Below is a small trained network, with its code and all its weights. Each question gives an input and a class and asks what happens when units are switched off, that is, made to give their printed mean instead of their output.

import numpy as np


def w(rows, s, z=0):
    codes = np.array(rows[::2]) - 128.0
    scale = np.full(codes.shape[1], s)
    scale[-1] = z or s
    return codes * scale


def norm(h):
    return h / np.sqrt((h * h).mean(-1, keepdims=True) + 1e-5)


def f(y):
    return y / 2 * (1 + np.tanh(0.7978845608 * (y + 0.044715 * y**3)))


def log_softmax(a):
    a = a - a.max(-1, keepdims=True)
    return a - np.log(np.exp(a).sum(-1, keepdims=True))


def net(x, mask):
    res = np.array(x, float).reshape(1, 3) / 4 @ E
    u = 0
    for l in range(2):
        y = f(norm(res) @ A[l][:, :-1].T + A[l][:, -1])
        res = res + np.where(mask[u : u + 6], y, B[l][:, -1]) @ B[l][:, :-1]
        u += 6
    return log_softmax(norm(res)[-1] @ U[:, :-1].T + U[:, -1])


A, B = {}, {}
E = w([
[68,70,156,169,171,56,35],'x0',
[144,110,122,7,148,175,254],'x1',
[175,67,139,150,192,73,113],'x2',
],0.012)
A[0] = w([
[67,154,85,60,140,175,115,223],'L0N0',
[138,167,135,175,53,64,74,93],'L0N1',
[159,113,130,216,237,78,162,213],'L0N2',
[105,107,74,97,118,114,28,4],'L0N3',
[132,1,77,98,186,136,45,196],'L0N4',
[124,65,80,232,157,215,113,98],'L0N5',
],0.0064,0.003)
B[0] = w([
[163,240,95,166,82,166,99,235],'L0N0',
[141,95,138,70,56,202,27,208],'L0N1',
[139,149,255,108,178,83,112,254],'L0N2',
[108,151,160,107,162,112,102,140],'L0N3',
[187,61,203,190,170,182,219,253],'L0N4',
[76,147,228,228,135,94,110,143],'L0N5',
],0.0084,0.0037)
A[1] = w([
[103,124,109,65,2,237,165,250],'L1N0',
[37,174,134,137,77,103,165,11],'L1N1',
[173,95,87,106,99,8,5,145],'L1N2',
[73,129,107,170,126,158,95,17],'L1N3',
[89,127,70,83,122,203,151,163],'L1N4',
[75,120,112,44,106,143,194,202],'L1N5',
],0.0086,0.0026)
B[1] = w([
[148,181,2,4,130,62,97,255],'L1N0',
[53,119,86,101,104,97,207,136],'L1N1',
[140,181,114,208,158,252,79,171],'L1N2',
[91,119,72,125,122,218,143,136],'L1N3',
[99,213,106,74,78,113,116,186],'L1N4',
[134,237,172,194,149,69,126,196],'L1N5',
],0.0091,0.0097)
U = w([
[152,74,160,114,246,84,183,164],'0',
[113,85,76,103,109,155,125,5],'1',
[116,219,40,63,137,121,163,252],'2',
[119,120,148,163,159,167,80,205],'3',
],0.012,0.003)

Each question gives the input, the list of numbers given to net, and the class t.
The units are the neurons (one row each of A and B). Each row of codes is followed by its name. A weight is (code - 128) times the scale printed after its matrix; where a second scale follows, it is the last column's (A, B and U).
mask holds one flag per neuron, layer by layer. A switched-off neuron (its flag False) gives its mean, the last column of its row in B, instead of its output. The means were averaged over made-up inputs and are rounded, as every weight is.
A unit's drop is (log p(t) with every unit on - log p(t) with that unit switched off) / (log p(t) with every unit on - log p(t) with every unit switched off).
The circuit of an input: a set's keep is (log p(t) with only the set's units on - log p(t) with every unit switched off) / (log p(t) with every unit on - log p(t) with every unit switched off). Starting from all 12 units, units are removed one at a time, each time the one whose removal leaves the highest keep (on an exact tie, the one counted first), for as long as the keep stays at least 0.8.
circuit, biggest first: the units of the circuit, biggest drop first
unit that matters most: the unit with the biggest drop
k most important neurons: the k neurons with the biggest drops, biggest first
top k neurons in layer l: the k neurons of layer l with the biggest drops, biggest first
drop when u is switched off: that unit's drop, to one decimal
input [2,-1,4], class 0: circuit, biggest first => L0N4
input [-6,-6,1], class 3: top 2 neurons in layer 0 => L0N5, L0N0
input [1,-6,-6], class 1: circuit, biggest first => L1N5, L0N1
input [-5,-3,4], class 3: 2 most important neurons => L1N0, L0N4
input [-6,-8,0], class 3: top 3 neurons in layer 1 => L1N0, L1N4, L1N2
input [3,0,-1], class 3: 3 most important neurons => L1N0, L0N1, L1N1
input [7,2,-2], class 0: 2 most important neurons => L0N4, L1N2
input [-4,-5,6], class 3: top 2 neurons in layer 1 => L1N2, L1N0
input [-4,1,4], class 0: top 2 neurons in layer 0 => L0N1, L0N0
input [5,7,1], class 0: 2 most important neurons => L1N0, L0N4
input [-8,-5,4], class 3: top 2 neurons in layer 1 => L1N0, L1N4
input [-8,-5,8], class 3: top 2 neurons in layer 1 => L1N0, L1N2
input [-2,1,3], class 0: drop when L1N0 is switched off => 0.2
input [1,-2,-3], class 1: unit that matters most => L1N5
input [-5,-4,6], class 3: drop when L0N0 is switched off => -0.1
input [0,-4,1], class 3: drop when L1N5 is switched off => 0.0
